Here is a tiny trained network, its code and every weight. The questions are about switching its units off for an input and a target symbol, where a switched-off unit gives its printed mean instead of its output.

import numpy as np


def w(rows, s, z=0):
    codes = np.array(rows[::2]) - 128.0
    scale = np.full(codes.shape[1], s)
    scale[-1] = z or s
    return codes * scale


def f(y):
    return np.maximum(y, 0)


def softmax(a):
    e = np.exp(a - a.max(-1, keepdims=True))
    return e / e.sum(-1, keepdims=True)


def log_softmax(a):
    a = a - a.max(-1, keepdims=True)
    return a - np.log(np.exp(a).sum(-1, keepdims=True))


def net(x, mask):
    ids = ['αδζθμω'.index(c) for c in x.split()]
    T = len(ids)
    res = E[ids] + P[:T]
    u = 0
    for l in range(2):
        q, k, v = (res @ M[l].T for M in (Q, K, V))
        z = softmax(np.where(np.tri(T) > 0, q @ k.T / 3**0.5, -1e9)) @ v
        res = res + np.where(mask[u], z, O[l][:, -1]) @ O[l][:, :-1]
        u += 1
        y = f(res @ A[l][:, :-1].T + A[l][:, -1])
        res = res + np.where(mask[u : u + 8], y, B[l][:, -1]) @ B[l][:, :-1]
        u += 8
    return log_softmax(res[-1] @ U[:, :-1].T + U[:, -1])


Q, K, V, O, A, B = {}, {}, {}, {}, {}, {}
E = w([
[59,34,163],'α',
[93,236,160],'δ',
[2,214,58],'ζ',
[150,253,53],'θ',
[217,109,64],'μ',
[175,52,102],'ω',
],0.016)
P = w([
[88,175,252],'0',
[124,117,139],'1',
[97,96,100],'2',
[97,102,102],'3',
[109,92,97],'4',
[130,90,129],'5',
[123,105,133],'6',
[116,102,111],'7',
[111,144,135],'8',
[134,92,140],'9',
[136,108,171],'10',
[121,117,115],'11',
],0.011)
Q[0] = w([
[229,139,196],'L0H0',
[148,103,28],'L0H0',
[254,125,141],'L0H0',
],0.0091)
K[0] = w([
[254,187,71],'L0H0',
[182,67,113],'L0H0',
[149,188,118],'L0H0',
],0.0088)
V[0] = w([
[79,236,69],'L0H0',
[207,209,2],'L0H0',
[10,145,42],'L0H0',
],0.0057)
O[0] = w([
[34,173,130,92],'L0H0',
[141,94,2,1],'L0H0',
[192,37,194,180],'L0H0',
],0.0072,0.0076)
A[0] = w([
[24,24,32,23],'L0N0',
[242,184,24,194],'L0N1',
[120,47,181,194],'L0N2',
[161,174,249,188],'L0N3',
[254,64,56,251],'L0N4',
[118,204,36,147],'L0N5',
[203,88,130,23],'L0N6',
[47,96,249,192],'L0N7',
],0.0088,0.0022)
B[0] = w([
[136,166,117,146],'L0N0',
[131,158,161,163],'L0N1',
[210,165,147,192],'L0N2',
[152,131,120,197],'L0N3',
[68,153,255,161],'L0N4',
[215,15,129,152],'L0N5',
[98,229,80,139],'L0N6',
[170,128,183,247],'L0N7',
],0.0081,0.016)
Q[1] = w([
[250,91,139],'L1H0',
[86,145,208],'L1H0',
[170,126,22],'L1H0',
],0.013)
K[1] = w([
[226,72,255],'L1H0',
[23,118,233],'L1H0',
[216,94,36],'L1H0',
],0.0077)
V[1] = w([
[135,2,93],'L1H0',
[18,38,177],'L1H0',
[225,147,129],'L1H0',
],0.0087)
O[1] = w([
[133,175,157,11],'L1H0',
[220,117,137,129],'L1H0',
[158,127,4,248],'L1H0',
],0.012)
A[1] = w([
[233,96,35,177],'L1N0',
[178,198,158,149],'L1N1',
[59,81,131,203],'L1N2',
[155,53,82,85],'L1N3',
[156,194,140,170],'L1N4',
[2,172,212,4],'L1N5',
[173,42,99,186],'L1N6',
[77,98,86,179],'L1N7',
],0.0096,0.0029)
B[1] = w([
[124,149,93,251],'L1N0',
[66,51,58,155],'L1N1',
[100,254,184,136],'L1N2',
[164,139,193,179],'L1N3',
[136,92,127,143],'L1N4',
[98,156,83,138],'L1N5',
[119,228,133,204],'L1N6',
[168,194,80,140],'L1N7',
],0.0086,0.019)
U = w([
[245,151,199,179],'α',
[157,145,138,57],'δ',
[127,228,186,141],'ζ',
[155,146,77,127],'θ',
[163,114,122,184],'μ',
[162,132,133,3],'ω',
],0.011,0.00061)

Each question gives the input, a string of symbols that net reads in full, and the target symbol t.
The units are the heads (3 rows each of Q, K, V and O) and the neurons (one row each of A and B). Each row of codes is followed by its name. A weight is (code - 128) times the scale printed after its matrix; where a second scale follows, it is the last column's (O, A, B and U).
mask holds one flag per unit, layer by layer, with each layer's heads first. A switched-off unit (its flag False) gives its mean, the last column of its rows in O or B, instead of its output. The means were averaged over made-up inputs and are rounded, as every weight is.
A unit's drop is (log p(t) with every unit on - log p(t) with that unit switched off) / (log p(t) with every unit on - log p(t) with every unit switched off).
The circuit of an input: a set's keep is (log p(t) with only the set's units on - log p(t) with every unit switched off) / (log p(t) with every unit on - log p(t) with every unit switched off). Starting from the 12 units with the biggest drops (on a tie, the unit counted first), units are removed one at a time, each time the one whose removal leaves the highest keep (on an exact tie, the one counted first), for as long as the keep stays at least 0.8.
units of the circuit, in order: the units of the circuit, biggest drop first
most important unit: the unit with the biggest drop
top k neurons: the k neurons with the biggest drops, biggest first
k most important neurons of layer l: the k neurons of layer l with the biggest drops, biggest first
drop when u is switched off: that unit's drop, to one decimal
input α θ δ α θ μ ω, target θ: units of the circuit, in order => (L0H0)
input α μ μ, target θ: 2 most important neurons of layer 0 => (L0N5 L0N7)
input δ δ α μ ω μ θ ζ θ μ, target ζ: top 2 neurons => (L0N4 L1N2)
input ζ α δ μ δ α α α ω θ ζ, target α: units of the circuit, in order => (L1H0 L0H0)
input δ ζ ζ α α ω, target ζ: 4 most important neurons of layer 0 => (L0N4 L0N7 L0N3 L0N5)
input α ω α ω ζ ω, target θ: top 3 neurons => (L0N7 L0N2 L0N3)
input α ζ α, target α: top 2 neurons => (L1N3 L1N1)
input α ζ δ ζ α ζ δ ω δ, target θ: 2 most important neurons of layer 0 => (L0N4 L0N7)
input α ζ α α ζ ζ δ ζ ω θ, target θ: top 2 neurons => (L0N7 L0N2)
input α α μ μ, target θ: drop when L0N5 is switched off => 1.2
input δ μ δ δ α ω ζ ω μ, target ζ: drop when L0N2 is switched off => 0.2
input α ω δ δ ω ω α θ θ, target θ: drop when L1N3 is switched off => 0.0
input ζ ζ α ω ζ ζ μ δ δ ζ α ζ, target α: drop when L0H0 is switched off => 0.5
input δ α α δ α, target α: most important unit => L0H0
